Below is a small trained network, with its code and all its weights. Each question gives an input and a target symbol and asks what happens when units are switched off, that is, made to give their printed mean instead of their output.

import numpy as np


def w(rows, s, z=0):
    codes = np.array(rows[::2]) - 128.0
    scale = np.full(codes.shape[1], s)
    scale[-1] = z or s
    return codes * scale


def norm(h):
    return h / np.sqrt((h * h).mean(-1, keepdims=True) + 1e-5)


def f(y):
    return y / 2 * (1 + np.tanh(0.7978845608 * (y + 0.044715 * y**3)))


def softmax(a):
    e = np.exp(a - a.max(-1, keepdims=True))
    return e / e.sum(-1, keepdims=True)


def log_softmax(a):
    a = a - a.max(-1, keepdims=True)
    return a - np.log(np.exp(a).sum(-1, keepdims=True))


def net(x, mask):
    ids = ['δεζηθμξπτφω'.index(c) for c in x.split()]
    T = len(ids)
    res = E[ids] + P[:T]
    r = norm(res)
    for j in range(3):
        rows = slice(3 * j, 3 * j + 3)
        q, k, v = (r @ M[0][rows].T for M in (Q, K, V))
        z = softmax(np.where(np.tri(T) > 0, q @ k.T / 3**0.5, -1e9)) @ v
        o = O[0][rows]
        res = res + np.where(mask[j], z, o[:, -1]) @ o[:, :-1]
    y = f(norm(res) @ A[0][:, :-1].T + A[0][:, -1])
    res = res + np.where(mask[3:7], y, B[0][:, -1]) @ B[0][:, :-1]
    return log_softmax(norm(res)[-1] @ U[:, :-1].T + U[:, -1])


Q, K, V, O, A, B = {}, {}, {}, {}, {}, {}
E = w([
[115,187,194],'δ',
[146,154,169],'ε',
[116,113,159],'ζ',
[61,89,198],'η',
[67,150,207],'θ',
[190,177,67],'μ',
[104,113,250],'ξ',
[182,130,48],'π',
[103,218,102],'τ',
[168,74,79],'φ',
[168,56,121],'ω',
],0.013)
P = w([
[96,218,70],'0',
[115,165,71],'1',
[2,126,39],'2',
[129,152,78],'3',
[10,123,50],'4',
[134,153,77],'5',
[15,128,51],'6',
[125,156,90],'7',
[4,137,70],'8',
],0.0056)
Q[0] = w([
[84,208,75],'h0',
[172,127,146],'h0',
[38,202,75],'h0',
[245,189,184],'h1',
[126,142,88],'h1',
[64,122,105],'h1',
[80,161,64],'h2',
[106,126,118],'h2',
[72,89,94],'h2',
],0.011)
K[0] = w([
[129,86,103],'h0',
[101,106,255],'h0',
[86,119,23],'h0',
[169,253,230],'h1',
[170,123,49],'h1',
[81,66,203],'h1',
[21,146,231],'h2',
[76,109,229],'h2',
[186,133,161],'h2',
],0.01)
V[0] = w([
[108,155,30],'h0',
[162,94,102],'h0',
[94,126,119],'h0',
[121,201,174],'h1',
[122,64,183],'h1',
[254,187,133],'h1',
[106,196,155],'h2',
[123,80,191],'h2',
[106,89,90],'h2',
],0.0097)
O[0] = w([
[100,199,84,254],'h0',
[51,71,119,128],'h0',
[152,215,70,145],'h0',
[255,139,58,129],'h1',
[153,156,205,69],'h1',
[131,83,153,90],'h1',
[80,93,116,211],'h2',
[66,133,61,98],'h2',
[163,152,138,109],'h2',
],0.0074,0.0063)
A[0] = w([
[105,21,99,199],'n0',
[147,135,253,6],'n1',
[101,188,134,64],'n2',
[182,129,70,194],'n3',
],0.011,0.0016)
B[0] = w([
[142,105,254,175],'n0',
[146,90,17,161],'n1',
[126,100,201,254],'n2',
[92,27,218,252],'n3',
],0.0087,0.0027)
U = w([
[208,105,174,39],'δ',
[127,21,209,65],'ε',
[232,110,78,139],'ζ',
[200,186,205,60],'η',
[122,183,187,3],'θ',
[148,79,147,136],'μ',
[158,117,26,93],'ξ',
[98,53,60,163],'π',
[93,223,16,211],'τ',
[1,99,121,124],'φ',
[68,144,201,128],'ω',
],0.014,0.0026)

Each question gives the input, a string of symbols that net reads in full, and the target symbol t.
The units are the heads (3 rows each of Q, K, V and O) and the neurons (one row each of A and B). Each row of codes is followed by its name. A weight is (code - 128) times the scale printed after its matrix; where a second scale follows, it is the last column's (O, A, B and U).
mask holds one flag per unit, heads first, then neurons. A switched-off unit (its flag False) gives its mean, the last column of its rows in O or B, instead of its output. The means were averaged over made-up inputs and are rounded, as every weight is.
A unit's drop is (log p(t) with every unit on - log p(t) with that unit switched off) / (log p(t) with every unit on - log p(t) with every unit switched off).
The circuit of an input: a set's keep is (log p(t) with only the set's units on - log p(t) with every unit switched off) / (log p(t) with every unit on - log p(t) with every unit switched off). Starting from all 7 units, units are removed one at a time, each time the one whose removal leaves the highest keep (on an exact tie, the one counted first), for as long as the keep stays at least 0.8.
units of the circuit, in order: the units of the circuit, biggest drop first
k most important neurons: the k neurons with the biggest drops, biggest first
which heads matter: for each layer, one digit per head in row order, 1 if its drop is at least 0.15 and else 0, layers parted by /
drop of u: that unit's drop, to one decimal
input ζ τ ζ δ φ φ τ φ ω, target ω: which heads matter -> 010
input ε ε δ, target ε: units of the circuit, in order -> (n3; h0; h1; h2)
input μ τ π μ ω, target ω: most important neuron -> (n0)
input τ π ζ, target τ: units of the circuit, in order -> (n3; h1)
input π τ μ τ ε, target τ: which heads matter -> 100
input μ θ τ ε ζ μ, target ζ: units of the circuit, in order -> (n3; h0)
input φ δ μ, target φ: units of the circuit, in order -> (h1; h2)
input μ ζ τ δ δ, target τ: 2 most important neurons -> (n0; n3)
input τ ζ ξ τ ω ξ τ ξ, target ζ: units of the circuit, in order -> (n1; h1)
input δ τ ξ, target τ: which heads matter -> 110
input θ φ τ τ ξ, target τ: 3 most important neurons -> (n3; n1; n0)
input τ τ π ζ τ ξ τ φ, target ε: 2 most important neurons -> (n0; n3)
input π η π μ τ θ τ ξ δ, target τ: drop of n3 -> 0.4
input ζ τ δ τ ζ ω δ π, target π: drop of h1 -> -0.1
input π τ θ, target τ: drop of n0 -> 0.2
input τ ξ φ ε π, target φ: units of the circuit, in order -> (h1)
